[[138 157 150 117 153 148 135]
 [101 103 145 122 132 100 114]]: 150

[[117 102 137 103 101 153]
 [133 146 141 132 131 123]]: 137

[[111 117 127 122 125 128 137]
 [115 132 108 104 147 102 107]]: 127

[[121 108 123 144 149]
 [118 105 118 140 144]]: 123

[[131 136 135 124 113 150 139]
 [127 122 113 107 145 130 127]]: 135

[[100 135 134 105 138]
 [144 116 145 136 120]]: 134

[[133 135 138 132 140 149 132]
 [120 119 142 148 122 131 102]]: 138
---
[[119 139 125 130 130 153]
 [122 127 129 156 126 117]] -> 127

[[131 132 130 137 118 123]
 [125 136 156 135 127 133]] -> 136

[[144 115 124 142 115 118]
 [156 131 114 135 141 119]] -> 131

[[120 122 129 106 142 134]
 [110 127 134 117 137 128]] -> 127

[[146 137 131 152 122 157]
 [146 137 144 114 121 157]] -> 137

[[113 112 129 129 106 151]
 [120 118 128 133 118 151]] -> 118
---
[129 119 124 138 150 149 138] value 149

[130 144 150 135 129] value 144

[114 126 140 154 156 110 130] value 154

[118 119 138 126 145 102] value 138

[[121 156 130 133]
 [149 134 141 101]] value 149

[150 143 127 122 121 141 114] value 143

[[115 116 113 127 144 143 139]
 [145 140 142 132 138 109 106]] value 144
---
[[143 138 138 129 124 148]
 [126 130 157 135 137 144]
 [138 125 136 105 132 157]] --> 148

[[134 153 128 128 129 133]
 [116 140 120 119 144 115]
 [129 129 124 125 130 125]] --> 133

[[115 119 120 125 130]
 [153 137 149 149 130]
 [140 138 140 141 132]] --> 130

[[145 139 141 138]
 [129 118 133 110]
 [132 152 138 151]] --> 138

[[125 136 132 133]
 [127 128 109 111]
 [105 116 128 119]] --> 133

[[126 124 129 142 132 155 116]
 [123 113 107 123 102 145 107]
 [127 124 146 135 146 128 143]] --> 116

[[109 109 127 157 140 148 113]
 [126 131 113 109 153 118 135]
 [116 137 156 129 143 108 139]] --> 113

[[142 149 122 109]
 [133 154 114 109]
 [135 149 120 112]] --> 109

[[110 123 124 130 106]
 [140 125 135 119 119]
 [154 131 128 126 135]] --> 106

[[149 110 125 150 138 137 121]
 [111 140 136 153 140 117 124]
 [149 112 114 147 140 132 126]] --> 121
---
array([[132, 157, 136, 141, 149],
       [134, 157, 124, 132, 152],
       [118, 112, 136, 100, 144]]) result: 149

array([[126, 104, 104, 151, 105, 152, 106],
       [149, 151, 104, 105, 149, 150, 106],
       [104, 107, 151, 134, 106, 150, 106]]) result: 106

array([[125, 128, 151, 129, 126],
       [127, 129, 156, 106, 129],
       [125, 132, 109, 124, 127]]) result: 126

array([[146, 122, 133, 135, 121, 124, 141],
       [150, 120, 130, 135, 121, 126, 138],
       [151, 119, 126, 134, 121, 126, 134]]) result: 141

array([[118, 129, 123, 107],
       [133, 124, 119, 119],
       [127, 127, 134, 105]]) result: 107

array([[100, 124, 136, 139, 131],
       [102, 114, 117, 134, 126],
       [152, 133, 120, 113, 116]]) result: 131

array([[120, 104, 123, 106, 104],
       [111, 118, 140, 127, 127],
       [157, 139, 115, 153, 130]]) result: 104
---
[[123 136 120 132 121 128 110]
 [118 127 144 115 121 128 137]
 [109 136 147 107 121 128 137]] ⇒ 120

[[149 110 133 132]
 [126 106 125 132]
 [134 154 124 126]] ⇒ 133

[[139 119 113 133]
 [139 109 113 137]
 [143 130 106 130]] ⇒ 113

[[145 104 106 119 117 131 116]
 [152 110 120 127 125 138 123]
 [147 106 121 127 135 141 123]] ⇒ 106

[[140 116 124 113 131]
 [129 125 131 127 132]
 [101 148 128 114 139]] ⇒ 124

[[130 106 124 128 123 128]
 [130 150 129 128 122 129]
 [125 147 131 131 118 122]] ⇒ 124

[[110 131 110 143]
 [105 147 111 144]
 [122 130 114 146]] ⇒ 110

[[143 133 135 151 135 106]
 [145 119 138 152 119 134]
 [120 122 152 153 111 133]] ⇒ 135

[[122 120 111 125 143 138 140]
 [120 120 137 140 123 105 106]
 [142 117 131 138  99  98 116]] ⇒ 111
---
((133, 128, 130, 133, 131), (134, 129, 130, 144, 152), (134, 133, 130, 148, 156)) 131
((113, 141, 134, 110), (113, 141, 137, 106)) 113
((125, 126, 112, 153, 137), (116, 119, 121, 139, 103)) 137
(125, 126, 129, 130, 153) 153
((155, 144, 114, 152, 111), (114, 128, 142, 112, 142), (112, 108, 124, 130, 132)) 111
((141, 111, 122, 127, 121), (116, 124, 101, 152, 144), (121, 131, 118, 120, 121)) 121
((124, 132, 130, 114, 120), (129, 128, 126, 105, 110), (111, 139, 119, 120, 122)) 120
(115, 144, 115, 154, 111, 102) 111
(142, 114, 152, 115, 116) 116
((126, 127, 120, 119), (134, 130, 151, 155)) 134
